Facts:
brakli	μ	mavem; brakli	μ	rusku; brakli	μ	puzol; detustil	μ	vobas; detustil	μ	zutrok; dilil	μ	sulok; donosta	μ	ketol
donosta	μ	flobises; donosta	μ	ratolim; donosta	μ	trudu; donosta	μ	volofo; drobren	μ	koflu; drobren	μ	bidren; drobren	μ	tevefla
dudotil	μ	dustu; dudotil	μ	gugrim; fifle	μ	pibruke; fifle	μ	flalin; fifluto	μ	gode; fliflos	μ	fuso; fliflos	μ	kloru
fliflos	μ	putrin; fliflos	μ	volofo; gepla	μ	vobas; gepla	μ	sulok; gepla	μ	pliple; gepla	μ	pibri; gerom	μ	kegozi
gisem	μ	rogi; gotrak	μ	gode; gotrak	μ	sipa; gruton	μ	pevavom; gruton	μ	tuflom; gruton	μ	desu; gruton	μ	flezi
kelun	μ	brepur; klagrofal	μ	gruvil; klagrofal	μ	vastam; klokek	μ	tolen; klokek	μ	grito; klokek	μ	pliple; kobul	μ	drutran
kobul	μ	skini; kobul	μ	teflam; kobul	μ	feski; kodro	μ	klekla; laplam	μ	volofo; lofi	μ	drubi; lofi	μ	bidren
lofi	μ	puzol; lofi	μ	tigotral; melar	μ	viflu; metrek	μ	truklesus; metrek	μ	plotratren; mopla	μ	drebru; motru	μ	drubi
motru	μ	fligin; nograk	μ	plefedel; nograk	μ	gugrim; nograk	μ	kegrak; nograk	μ	mostagru; nograk	μ	plofor; pideske	μ	brulur
plere	μ	klotrobrim; plere	μ	flezi; plusovon	μ	floske; plusovon	μ	kloru; plusovon	μ	druben; poger	μ	fostovek; rigos	μ	droskam
rimem	μ	teflam; rimem	μ	mostagru; rupli	μ	gritofu; rupli	μ	kotrus; rupli	μ	rogi; sadren	μ	kegozi; sester	μ	tigotral
sibrin	μ	zudribas; sibrin	μ	kugek; skilu	μ	truklesus; skilu	μ	putrin; skilu	μ	skidaton; skufle	μ	pevavom; skufle	μ	plofor
sofun	μ	peston; sofun	μ	bropos; sofun	μ	mitrebres; stabur	μ	koflu; stabur	μ	vola; stodrul	μ	kegrak; stodrul	μ	graplan
stodrul	μ	flutridren; stopimin	μ	plaleplu; stopimin	μ	noral; sukli	μ	tevefla; talas	μ	teflam; tizuk	μ	brigrol; trigedran	μ	drubi
trigedran	μ	brigrol; trigedran	μ	noral; trigedran	μ	dula; trigedran	μ	skagre; tromos	μ	dustu; tromos	μ	stustas; tromos	μ	flalin
tromos	μ	pibri; varak	μ	skomemul; varak	μ	flalin; vastople	μ	stomer; vastople	μ	breris; vastople	μ	noral; vastople	μ	fligin
vastople	μ	plemo; vifu	μ	floske; vikluk	μ	mipum; vikluk	μ	brulur; vugobra	μ	skaze; vugobra	μ	feski; zapek	μ	droskam
zapek	μ	brigrol; zapek	μ	draplo; zaso	μ	skaril; zaso	μ	pliple; zubru	μ	skotum; zubru	μ	drutran; zubru	μ	rusku
baror	ζ	198; bidren	ζ	35; boren	ζ	89; brakli	ζ	89; brepur	ζ	89; breris	ζ	229; brigrol	ζ	89
brodom	ζ	229; bropos	ζ	258; brulur	ζ	198; dedral	ζ	89; detustil	ζ	198; donosta	ζ	229; draplo	ζ	258
drebru	ζ	35; drobren	ζ	517; droskam	ζ	35; drotom	ζ	198; druben	ζ	517; drubi	ζ	35; drutran	ζ	258
dudotil	ζ	89; dula	ζ	198; dustu	ζ	229; feski	ζ	35; fifle	ζ	198; fifluto	ζ	258; flevul	ζ	35
fliflos	ζ	229; fligin	ζ	35; fliplir	ζ	517; flobises	ζ	517; floske	ζ	35; flutridren	ζ	198; fostovek	ζ	89
fuso	ζ	198; gepla	ζ	258; gisem	ζ	258; gode	ζ	35; gotrak	ζ	89; grito	ζ	517; gritofu	ζ	517
grugre	ζ	229; gruton	ζ	517; gruvil	ζ	35; gugrim	ζ	198; kabak	ζ	229; kegozi	ζ	198; kegrak	ζ	229
kelun	ζ	517; ketol	ζ	517; klagrofal	ζ	258; klekla	ζ	89; klifil	ζ	517; klodron	ζ	89; klokek	ζ	517
kloru	ζ	517; klotrobrim	ζ	198; kobul	ζ	517; kodro	ζ	89; kodru	ζ	517; kotrus	ζ	35; kuvu	ζ	517
laplam	ζ	89; lofi	ζ	229; mavem	ζ	198; mege	ζ	198; melar	ζ	229; metrek	ζ	89; mitrebres	ζ	89
mizedrir	ζ	89; mopla	ζ	89; mostagru	ζ	229; motru	ζ	258; movimor	ζ	258; nograk	ζ	198; noral	ζ	35
noten	ζ	89; peston	ζ	258; pevavom	ζ	229; pibri	ζ	258; pibruke	ζ	258; pideske	ζ	35; pilak	ζ	229
plaleplu	ζ	198; plefedel	ζ	198; plemo	ζ	35; plere	ζ	35; pliple	ζ	198; plofor	ζ	517; plotratren	ζ	198
plugroklas	ζ	229; pluri	ζ	517; plusovon	ζ	517; poger	ζ	258; puzol	ζ	198; ralikem	ζ	198; ratolim	ζ	258
rimem	ζ	198; rogi	ζ	89; rusku	ζ	89; sadren	ζ	229; sapi	ζ	35; sester	ζ	258; sibrin	ζ	89
sipa	ζ	198; skaril	ζ	35; skidaton	ζ	198; skilu	ζ	35; skomemul	ζ	35; skoskovo	ζ	258; skufle	ζ	229
stabur	ζ	35; stefin	ζ	258; stodrul	ζ	89; stomer	ζ	35; stopimin	ζ	229; stoskeko	ζ	35; stustas	ζ	229
sulok	ζ	89; tada	ζ	35; talas	ζ	258; teflam	ζ	89; tevefla	ζ	229; tigotral	ζ	517; tizuk	ζ	517
tolen	ζ	229; trobrava	ζ	198; tromos	ζ	517; trudu	ζ	517; truzan	ζ	89; tuflom	ζ	198; varak	ζ	89
vastam	ζ	258; vastople	ζ	198; veplol	ζ	35; viflu	ζ	517; vifu	ζ	198; vikluk	ζ	258; vobas	ζ	258
vola	ζ	35; volofo	ζ	198; vugobra	ζ	517; zaso	ζ	89; zasto	ζ	89; zoton	ζ	89; zubru	ζ	517
zudribas	ζ	198; zutrok	ζ	89; baror	τ	mege; bidren	τ	laplam; bidren	τ	grugre; bidren	τ	rigos; boren	τ	trobrava
brepur	τ	trobrava; brepur	τ	tuflom; brigrol	τ	gotrak; bropos	τ	fliplir; brulur	τ	trobrava; desu	τ	pideske; drebru	τ	fliplir
druben	τ	fliplir; drutran	τ	klodron; dudotil	τ	plugroklas; dula	τ	kegozi; dula	τ	rupli; feski	τ	trobrava; fifle	τ	pideske
fifluto	τ	drubi; flalin	τ	trobrava; flevul	τ	trobrava; flevul	τ	droskam; flevul	τ	sibrin; fliplir	τ	veplol; floske	τ	skisak
fostovek	τ	trobrava; gerom	τ	sadren; gisem	τ	trobrava; grito	τ	gepla; grugre	τ	vifu; grugre	τ	poger; grugre	τ	metrek
gruton	τ	poger; gruzam	τ	sadren; kabak	τ	skini; kaner	τ	pibruke; kegrak	τ	flobises; kladan	τ	veplol; klalus	τ	tuflom
klalus	τ	pideske; klokek	τ	fifluto; kloru	τ	trobrava; kodru	τ	druben; koflu	τ	trobrava; koflu	τ	pibruke; mizedrir	τ	fostovek
mizedrir	τ	trobrava; mizedrir	τ	bropos; mopla	τ	sadren; mostagru	τ	drubi; movimor	τ	sukli; nograk	τ	droskam; noral	τ	desu
noten	τ	trobrava; noten	τ	truzan; noten	τ	fifle; noten	τ	varak; pideske	τ	sibrin; pilak	τ	veplol; plefedel	τ	zaso
plemo	τ	trobrava; plemo	τ	flutridren; plofor	τ	zoton; plotratren	τ	stopimin; plotratren	τ	pibri; pluri	τ	peston; poger	τ	pibruke
ralikem	τ	tolen; ratolim	τ	flalin; rigos	τ	trobrava; rigos	τ	sadren; rigos	τ	rogi; rogi	τ	fliplir; rusku	τ	flalin
sadren	τ	trobrava; sadren	τ	pibruke; sadren	τ	veplol; sadren	τ	druben; sibrin	τ	trobrava; sibrin	τ	tuflom; sipa	τ	flalin
skidaton	τ	graplan; skini	τ	rogi; skisak	τ	trobrava; skomemul	τ	trobrava; skoskovo	τ	trobrava; skoskovo	τ	veplol; skoskovo	τ	flezi
skufle	τ	drubi; stopimin	τ	klifil; stopimin	τ	ratolim; stoskeko	τ	mege; sukli	τ	trobrava; tada	τ	klifil; tapus	τ	zasto
tapus	τ	pibruke; tapus	τ	skisak; tolen	τ	pibruke; trigedran	τ	flalin; truzan	τ	flalin; varak	τ	flagrin; vastam	τ	fliplir
veplol	τ	trobrava; zoton	τ	boren; zubru	τ	veplol; zutrok	τ	rigos

Known rows:
kugek: [  7  13  -7  -1  -9   2  -4   2  -5   3  -3   4   4  -4   9  -4  -8   2
 -12   7  -6  -3  16 -10  -1   9  -7  -5  -8   1   4   2  -4  -7]
skagre: [-11  11   5  22 -31  -4   9  14  19  13  12  -2   3  22 -11 -11 -20  14
  21  27  16   8  37 -12  23  22 -24 -30   8 -14  -8  14  16  -9]
flagrin: [ 4 -2 -5 -1  2  1 -4  3  5  2  4 -4  7  2 -2  1 -3 -1 -6  1  1 -7  1  2
 -2 -1  2 -7  1  7  1 -6 -4 -2]
sester: [-24 -13   9  -8  -3  13  10  18  33   0  23  -9   2  21 -19   3   1   7
  21   1  18   6   1   6   7  -4 -13 -20  17   6 -15  -6   3   4]
teflam: [  0  36 -30 -18 -22 -25  20 -20 -36  -9   5  -1  36   5  29  33 -40  -5
 -29   2 -28  18   1 -13   0  -5 -17  20 -11  -8   6  16  -1 -12]
stoskeko: [-18  -3  -2   1  25   1   3  -3  -1   8  -6   4  -5   2   4 -11  -6  -3
   7 -10   3 -10 -19  -8  20   9   7   1  -6  -3 -22   1 -14  -2]
desu: [  1   4 -20  -8   3   4   9  -8 -25 -10  -7   7   9   7  22  17 -17   2
  -6  -2 -21  14  -2  -7   5  -3  10  23 -20 -20  10  18  -4   3]
skidaton: [ 36  11 -11   5  13  -5 -10 -14  -6  -7   8  11 -39 -14   8  -3   3  -5
 -13  10 -10  -3  10 -12  -4  16  26 -20 -28   9  32  -2   2  -9]
dula: [-12   3   5  39 -26 -17  18   6  18   0   9   1 -13  21 -16 -14 -14  15
  26  25  10  29  36  -9  26  23  -8 -20  -1 -18   8  17  31  -4]
kladan: [  0  -4   6   4   3 -12  -6  -7  -9   0  -1   5  -3  -2  -4   3   2   1
   2   6   4   5  -5   2   2  -3  -3   1  -4  10   5   1  -1   2]
putrin: [ 45  35 -17 -11  11   0 -21 -14  -3   8   9  17 -37 -22  13   3 -11 -12
 -25  13  -6 -29  13 -21  -4  27  13 -28 -28  10  21  -7 -18 -22]
sapi: [-17   5   0  -1  15  -2   0   6   7  10  -2  -2   4   2   1  -6  -6 -11
  -9 -11   6 -24 -16  -7  15  10   0  -1   1   6 -20 -10 -14  -3]
gotrak: [ 20 -18   4 -15   9   9  -1   3  21   7  21 -16  16  -9 -14   4  20   6
  12 -12  11  -4 -20  13  -1 -20 -14 -11  16  16  -9  -9 -10   9]
sulok: [ 31   3  12  23 -22  -8 -11   9 -27  25 -47  -8  33 -42  23 -19  -2   1
  -6  14 -10  -9  24   0   3  12 -19  24  -6  -2  -3  10  -1  -2]
stopimin: [-25 -36  21   8  -3  14   9  16  37  -6  20  -6 -19  27 -29 -12  14  18
  43   3  28  14   7  11   9  -3   7 -24  15  -6  -8  -4  15   8]
rogi: [ 26  19  -4  11 -10 -23   0 -17 -30  17  -7  22   4 -13  17   8 -11   9
   3  20   3  11   2  -9  15   5 -23  -1 -12   1  11  18  -6  -5]
poger: [ -6 -15  17 -15   9   0 -16  -9   4  -4   1  -9  -7   8 -20  -2  10  10
  19 -15  -6  -2  -8   8   3  -7  14   1   9  30  -4 -13  -9   1]

Rows:
No name comes twice in this set of rows, the named rows included.
[-37 -31   6   1   0  17  14  24  58  -9  44 -15  -5  36 -38   0  11  12
  38  -4  30  13  -6  21   3 -14  -2 -29  25   4  -7 -12  16  15] | lofi
[  4 -47   9  21  17  17  -5  12   1 -10 -20 -19  11 -14  -1 -13  39  13
  20 -19   0  13 -11  27  -7 -21  23  26  -2   6  13  -2   6  27] | fifle
[-13   9   0   7 -21   0   2  11  11   3   4   3   0  12  -3  -6 -19   7
   4  19   9   2  30 -10  20  21 -13 -15   1  -5  -6   5   7  -8] | draplo
[  7  -8  20  15 -21 -29  -3  -3 -27   3 -60  -2  10 -32  32 -30  -5 -24
 -20  22 -12   1  17  -7 -13   9 -12  23  -7 -31   0  37   9  -3] | flalin
[-28  21 -17 -18 -13 -18  14 -18 -26 -18   5   6   7  28  19  28 -35   1
 -15   1 -20  23   1 -22   7   0   0  17 -15 -14   6  16  -1  -9] | drutran
[-29 -18 -17 -12  -1  -5  20  -5   8 -37  33 -21  25  14   3  28  13 -12
 -15 -34 -10  15 -34  16 -27 -40  11  24   0  10  12 -18   8  18] | rimem
[ 34  26   2  -3  11   6 -16 -10 -28  12  -4  41 -37   3   4  12   4  10
 -20  15  11  -7  -2  -5 -10  12  -1 -15 -12   3  16  -7  -3 -19] | druben
[  5 -16  -7 -28   9   6  11  -1   4  -3  25 -22  36  -1  -4  22  17   0
   7 -28  -1   2 -39  19 -14 -42 -12  18  18  23 -14  -9  -7  17] | stodrul
[  2   4  -3  13   0  -7   0  -3  17 -16  13  -6  -4 -16  -5 -11   9 -22
 -14   4  -2   2   6  -1 -19  -3  -3   3   8 -10  21   1  15   8] | trobrava
[-15  -9  -2 -26   2  27  11   2   6  -9  26  -2  10  28 -13  29   8  -2
  -5 -25   1  -1 -27  16 -28 -29   3   6  20   1  -6 -17   5   5] | vugobra
[-29 -16   6  -1  21  13  10  11  29   7  19  -6   4   7 -14 -12  -1  -8
  15 -17  21 -18 -23   3  14  -5  -2 -16  21   5 -28 -13  -9   8] | stabur
[ 32  29 -10  -8   1  -3 -16  -8  -4   8   1  12 -24 -16  12  -1 -12  -3
 -25  15  -9 -21  19 -19   0  24   5 -19 -25   5  20  -3 -15 -21] | truklesus
[ 40 -10  -2 -25  15  16  -7  -3  25  13  30 -10  -4 -13 -13   6  23  -4
  11 -10   9 -19 -22  10  -3 -14   0 -23  12  26  -2 -18 -19   2] | metrek
[  1 -42  29   4   2  38 -15  27  -2   6 -35 -15  31 -16 -10  -8  46   6
   0 -26  10  -9 -22  43 -35 -32  -1  32  27   7 -13 -22   7  18] | tromos
[-16  21 -16  27 -29 -21  17   2   7 -11  19  -2   3  20  -2   6 -25   6
  -5  17   2  22  33 -14  19  21  -6 -20  -9 -14  12  13  28 -10] | puzol

Now the same things, written a new way:
Known rows:
skisak: [ -7 -18 -11  16  -4   0   8 -17 -24 -38   4  -5  14  -9  11]
gepla: [ -8 -35   0  18 -48  30 -14 -20   5 -37  41  33   3 -29 -21]
kelun: [-14   0 -14 -14 -23   8  -7  12  -8 -13   7   4  -1  29 -14]
skaril: [  8  -1 -22 -18  -2  -5 -38   7  -9   6  10 -15 -15 -25   6]
zasto: [ 19 -24   4   9  17 -27  10   4 -11 -23  18   6 -11 -24  -4]
stustas: [-27 -27  -4  -9 -15   1 -17 -41 -23 -28   5 -41  -3 -34  24]
fifle: [  1 -23 -30 -10 -34  11 -33  16  -4  -2  25  36   2  -9 -35]
skaze: [ -9  14 -20 -14 -19   4 -30  -6 -10  -2 -14 -19   4   1   8]
skini: [ -8 -24   3  10 -15 -10 -13 -25 -22 -26 -17 -19  11 -24  13]
dedral: [ 17   6  -7 -18   8 -15 -21  25  -6   5  17   0 -17  -3  -9]
pibri: [-12   0 -44   9 -30  15 -51 -15  11  22  -4   7  -1 -35 -10]
gisem: [ 13   9 -44   9 -30  22 -24   4  -3 -17  13  34  23   3 -15]
klokek: [-21 -44   9 -11 -25  11   2 -12 -11 -43  32  -4   0  -1 -20]
mizedrir: [ 26 -32   1  -2  22 -23   0   3 -13 -29  14   5   2 -24 -13]
gerom: [  4   0 -30 -11 -24   7 -14  15 -26 -26  17  -3  10  17   3]
mopla: [ 30 -11 -17 -14  -2 -15 -15  37 -16  -8  28   9  -8   4 -11]
vikluk: [  3 -11  -2  29 -26  18   0 -19  11 -43  28  31  10 -11 -15]

Rows:
No name comes twice in this set of rows, the named rows included.
[  7  34 -68  25   9  12 -13  -6  22  -4  12  14   8   2 -12] | ratolim

Now the same things, written a new way:
Known rows:
bidren: [-12  -3   0 -28   6 -30 -22   2   2   3  -5  10  -8   9  29]
bropos: [-27 -32  41 -32   8 -23 -19  -3  -8 -38  31  -7 105 -18  24]
mizedrir: [-23  10   4  37  17   2   5  -5  39  26   9   7  12   6 -23]
gruton: [ 15  28  32  -9 -19   5  19 -17   1 -12  15 -14 -20  38   7]
tuflom: [-17 -18 -45   2  18  10 -22  27 -17   4   2   8   8 -30 -13]
stoskeko: [ -1   8  19 -15  -7  -8  -5 -15  -4   0   3  12 -17   9  22]
skini: [ -5 -13 -20 -23  -3  -7 -15  14  20  -3  -7   1  26  -9   8]
drotom: [  1  -4 -26  18   4  33  -3  13 -23   3  14   8  -1 -29 -13]
detustil: [ 15  11 -14  26  -5  57  11  -4 -25   0  20   8 -13 -23 -21]
kaner: [ 34  29  -7 -10 -22  -4   5  48  13  11  31 -14   0   8   7]
ralikem: [  8  13 -27  15   1  28  -5  24 -17   4  25   0   6 -26  -9]
trudu: [-22 -20 -21 -17 -11 -45  -6 -13   6  -8 -18 -21 -16  25  24]
gritofu: [-22  12  44 -82  54  19 -16  29  -8  29 -62 -14   4  31   4]
dula: [ -9 -11 -45   4  19  11 -21  29 -15   4   3   4  12 -31  -3]
drebru: [ -3 -36  41 -12   6 -32 -32 -15  11 -53  52  43  68   0  45]
melar: [ 27   4   6  12 -60   8  31 -33 -23  -9  12  -3 -12 -12 -12]
drutran: [ -7 -12 -11 -23  13 -24 -12   6  -9 -15 -12 -21   5   7   2]

Rows:
No name comes twice in this set of rows, the named rows included.
[-30   6  92  14 -58  -9  62  -7 -68  14  21 -29  29 -41 -10] | vikluk
[ 11   9 -14 -30   4 -35 -12  46  -8  -4  17 -36  -1  22   9] | pibruke
[-12 -10 -22 -27  -6 -10 -14  24  20  -8  -6   4  16  -8   0] | desu
[ -3   4  24 -16  -6 -13   6 -15  -1 -13  -5  -9  -8  28  11] | pluri
[ 10 -24  20 -23  36 -18 -32  12   4 -30   2  43 -11  23  16] | gode
[ 68  65 -26  17 -52   0  24 -45  -6  72  10 -58  -5   9   5] | sadren
[-47  29 100  -3 -73 -15  48 -13 -45  25  38   7  28 -39   6] | pideske
[29  6 -1  4 -9  2  6 14  7  9  3 -5  5 -3  8] | gruzam
[ 15  24 -20  -4   5 -44 -18  32  25  32   9   1  23   7 -23] | koflu
[ 45 -25  30  38  -9 -16   9 -33  11 -82  47  36 -30  52   1] | kelun
[-19  12 -19   2   5 -80 -16 -39  22  26 -15  -8   9  33 -25] | kloru
[ 26  20  -4  -6 -19  -1   5  34  12   8  20  -7   1   3   2] | tapus
[  1   7  22 -16  -5 -12   3 -18   3 -11   3 -14   3  31  18] | kodru
[ 38  26 -27 -40 -18 -37 -18  66  -1   6  23 -21  11  10  12] | tolen
[  9  19  37   6  44  89  14  14  28   7  -6  13 -25  26 -16] | kodro

